Below are the code and all the weights of a small trained network. Each question names an input and a class and asks about switching units off, where a switched-off unit gives its printed mean instead of its output.

import numpy as np


def w(rows, s, z=0):
    codes = np.array(rows[::2]) - 128.0
    scale = np.full(codes.shape[1], s)
    scale[-1] = z or s
    return codes * scale


def f(y):
    return y / 2 * (1 + np.tanh(0.7978845608 * (y + 0.044715 * y**3)))


def log_softmax(a):
    a = a - a.max(-1, keepdims=True)
    return a - np.log(np.exp(a).sum(-1, keepdims=True))


def net(x, mask):
    res = np.array(x, float).reshape(1, 8) / 4 @ E
    y = f(res @ A[0][:, :-1].T + A[0][:, -1])
    res = res + np.where(mask, y, B[0][:, -1]) @ B[0][:, :-1]
    return log_softmax(res[-1] @ U[:, :-1].T + U[:, -1])


A, B = {}, {}
E = w([
[126,128,126,126,129,131],'x0',
[152,70,37,239,56,34],'x1',
[136,130,125,126,133,126],'x2',
[138,126,127,126,132,123],'x3',
[104,194,1,59,85,148],'x4',
[124,79,81,210,200,224],'x5',
[169,5,129,5,70,179],'x6',
[210,180,141,180,62,207],'x7',
],0.007)
A[0] = w([
[111,188,68,109,108,129,128],'n1',
[123,95,130,167,58,45,163],'n2',
[216,131,113,142,101,99,225],'n3',
[131,174,192,76,50,55,78],'n4',
[147,104,80,192,157,249,98],'n5',
[204,198,190,135,35,128,119],'n6',
[209,185,144,165,97,184,127],'n7',
[123,129,179,136,166,151,85],'n8',
[117,128,78,204,112,63,168],'n9',
[115,82,73,128,228,142,108],'n10',
[114,44,118,101,87,210,34],'n11',
[147,161,164,92,81,72,122],'n12',
[123,108,218,167,134,131,110],'n13',
[148,95,230,139,123,79,89],'n14',
[152,105,94,225,99,93,151],'n15',
[145,191,171,93,183,135,96],'n16',
[143,157,177,183,204,81,101],'n17',
[121,116,78,155,219,249,86],'n18',
[150,186,209,81,121,208,101],'n19',
[207,154,122,120,86,169,101],'n20',
[114,207,176,126,219,191,136],'n21',
[93,238,184,161,176,135,105],'n22',
[122,48,129,89,66,177,5],'n23',
[125,200,108,185,181,108,38],'n24',
[114,162,52,104,114,147,97],'n25',
[68,198,149,183,130,98,1],'n26',
[117,62,144,173,179,142,124],'n27',
[99,142,184,97,164,161,135],'n28',
[47,125,45,77,85,173,111],'n29',
[96,195,168,48,139,149,118],'n30',
[17,91,109,40,216,1,219],'n31',
[150,92,138,94,99,116,39],'n32',
[125,68,197,175,116,119,86],'n33',
[90,181,137,170,141,111,59],'n34',
[140,61,120,63,136,109,99],'n35',
[89,150,159,106,137,164,54],'n36',
[97,129,158,97,135,172,86],'n37',
[151,62,192,164,137,111,147],'n38',
[129,204,99,167,194,107,60],'n39',
[146,167,114,87,115,96,75],'n40',
[117,220,88,148,145,104,136],'n41',
[95,149,30,98,123,159,106],'n42',
[202,154,123,141,97,188,108],'n43',
[117,213,110,160,163,107,101],'n44',
[98,83,204,185,140,159,94],'n45',
],0.0087,0.0055)
B[0] = w([
[169,161,177,116,125,159,172],'n1',
[128,149,65,92,122,163,194],'n2',
[104,122,103,114,159,174,183],'n3',
[135,132,111,169,217,16,183],'n4',
[103,182,138,180,190,1,177],'n5',
[41,139,150,174,133,122,177],'n6',
[72,91,148,253,54,142,168],'n7',
[143,156,114,90,105,119,140],'n8',
[119,130,76,118,114,171,203],'n9',
[78,139,156,173,88,60,154],'n10',
[160,46,132,102,168,87,154],'n11',
[97,129,121,129,173,68,168],'n12',
[156,157,140,92,107,147,156],'n13',
[166,202,159,103,108,123,159],'n14',
[125,160,63,75,115,147,190],'n15',
[115,138,59,107,89,99,159],'n16',
[151,120,150,98,121,150,171],'n17',
[132,162,92,139,166,73,177],'n18',
[115,128,77,100,108,132,182],'n19',
[124,86,159,148,86,181,152],'n20',
[135,124,65,136,90,159,193],'n21',
[141,82,112,89,119,137,190],'n22',
[220,23,137,120,161,114,148],'n23',
[199,48,135,103,146,125,161],'n24',
[173,203,196,82,116,130,160],'n25',
[177,33,137,111,143,92,152],'n26',
[120,175,146,116,98,107,155],'n27',
[95,142,69,121,87,140,163],'n28',
[169,169,190,131,108,134,177],'n29',
[108,127,73,115,136,126,179],'n30',
[69,119,155,217,58,188,246],'n31',
[158,99,125,114,125,66,131],'n32',
[160,175,139,91,90,127,149],'n33',
[181,49,149,117,157,121,148],'n34',
[131,67,135,141,116,143,156],'n35',
[160,122,89,126,84,90,133],'n36',
[129,102,100,111,106,119,139],'n37',
[175,199,136,112,99,176,164],'n38',
[177,36,167,108,133,110,162],'n39',
[144,149,159,121,147,74,142],'n40',
[172,93,172,141,119,165,184],'n41',
[193,203,182,124,94,153,171],'n42',
[93,72,163,204,103,132,155],'n43',
[161,63,160,109,140,142,171],'n44',
[139,157,140,116,107,126,154],'n45',
],0.0075,0.011)
U = w([
[176,26,163,95,160,124,90],'0',
[105,147,129,130,145,148,255],'1',
[103,147,22,95,122,158,44],'2',
[165,213,224,99,131,158,64],'3',
[36,104,183,195,117,162,67],'4',
[92,166,132,145,203,1,141],'5',
[97,137,135,126,171,173,213],'6',
],0.0097,0.0094)

Each question gives the input, the list of numbers given to net, and the class t.
The units are the neurons (one row each of A and B). Each row of codes is followed by its name. A weight is (code - 128) times the scale printed after its matrix; where a second scale follows, it is the last column's (A, B and U).
mask holds one flag per neuron, in row order. A switched-off neuron (its flag False) gives its mean, the last column of its row in B, instead of its output. The means were averaged over made-up inputs and are rounded, as every weight is.
A unit's drop is (log p(t) with every unit on - log p(t) with that unit switched off) / (log p(t) with every unit on - log p(t) with every unit switched off).
The circuit of an input: a set's keep is (log p(t) with only the set's units on - log p(t) with every unit switched off) / (log p(t) with every unit on - log p(t) with every unit switched off). Starting from the 12 units with the biggest drops (on a tie, the unit counted first), units are removed one at a time, each time the one whose removal leaves the highest keep (on an exact tie, the one counted first), for as long as the keep stays at least 0.8.
units of the circuit, in order: the units of the circuit, biggest drop first
most important unit: the unit with the biggest drop
k most important neurons: the k neurons with the biggest drops, biggest first
drop when u is switched off: that unit's drop, to one decimal
input [-7,-8,8,4,4,-3,8,2], class 0: units of the circuit, in order : (n23)
input [5,8,-5,4,-1,0,4,6], class 2: units of the circuit, in order : (n15; n2)
input [0,0,1,-6,1,-7,-2,7], class 4: units of the circuit, in order : (n7; n6)
input [7,-3,-7,2,5,-8,5,-1], class 5: units of the circuit, in order : (n4; n12)
input [-3,6,2,0,-3,7,-4,-1], class 5: 4 most important neurons : (n5; n31; n10; n21)
input [4,-2,2,0,4,6,-4,-4], class 5: units of the circuit, in order : (n18; n5)
input [-2,-1,-1,5,7,-4,6,-3], class 3: units of the circuit, in order : (n29; n42)
input [-5,3,7,-3,-1,5,1,-8], class 4: 2 most important neurons : (n31; n10)
input [-2,4,8,-4,-5,0,0,-5], class 3: units of the circuit, in order : (n38; n14; n33)
input [5,7,1,3,-3,4,-4,3], class 2: 2 most important neurons : (n15; n9)
input [3,-7,-7,0,4,-4,-6,-7], class 2: 4 most important neurons : (n30; n16; n21; n28)
input [-5,4,2,8,7,-6,8,-2], class 0: 2 most important neurons : (n23; n35)
input [2,0,1,-4,-6,-2,1,8], class 4: 3 most important neurons : (n7; n6; n43)
input [1,3,-3,0,-6,-7,-7,7], class 0: most important unit : n26
input [4,5,-3,-3,-6,7,-3,6], class 5: 3 most important neurons : (n5; n31; n18)
input [-6,6,7,5,-2,-7,5,-3], class 5: 2 most important neurons : (n4; n12)
input [1,-8,-1,6,-4,-8,6,-1], class 2: 2 most important neurons : (n19; n28)
input [4,3,-6,2,6,-8,0,-4], class 5: 3 most important neurons : (n4; n12; n40)
input [-2,-3,8,-4,-1,2,-4,7], class 4: 2 most important neurons : (n7; n43)
input [1,-1,6,3,-5,-5,-2,-8], class 4: units of the circuit, in order : (n31)
input [-5,2,3,-3,-1,-5,-2,-5], class 4: 3 most important neurons : (n31; n5; n18)
input [-5,5,3,2,-7,-3,5,4], class 3: drop when n33 is switched off : 0.2
input [6,7,3,7,8,-7,-1,1], class 3: drop when n18 is switched off : 0.0
input [7,-4,-7,5,-7,6,-6,-2], class 3: drop when n13 is switched off : 0.3
input [-3,-4,1,-3,6,0,-2,2], class 3: drop when n41 is switched off : 0.1
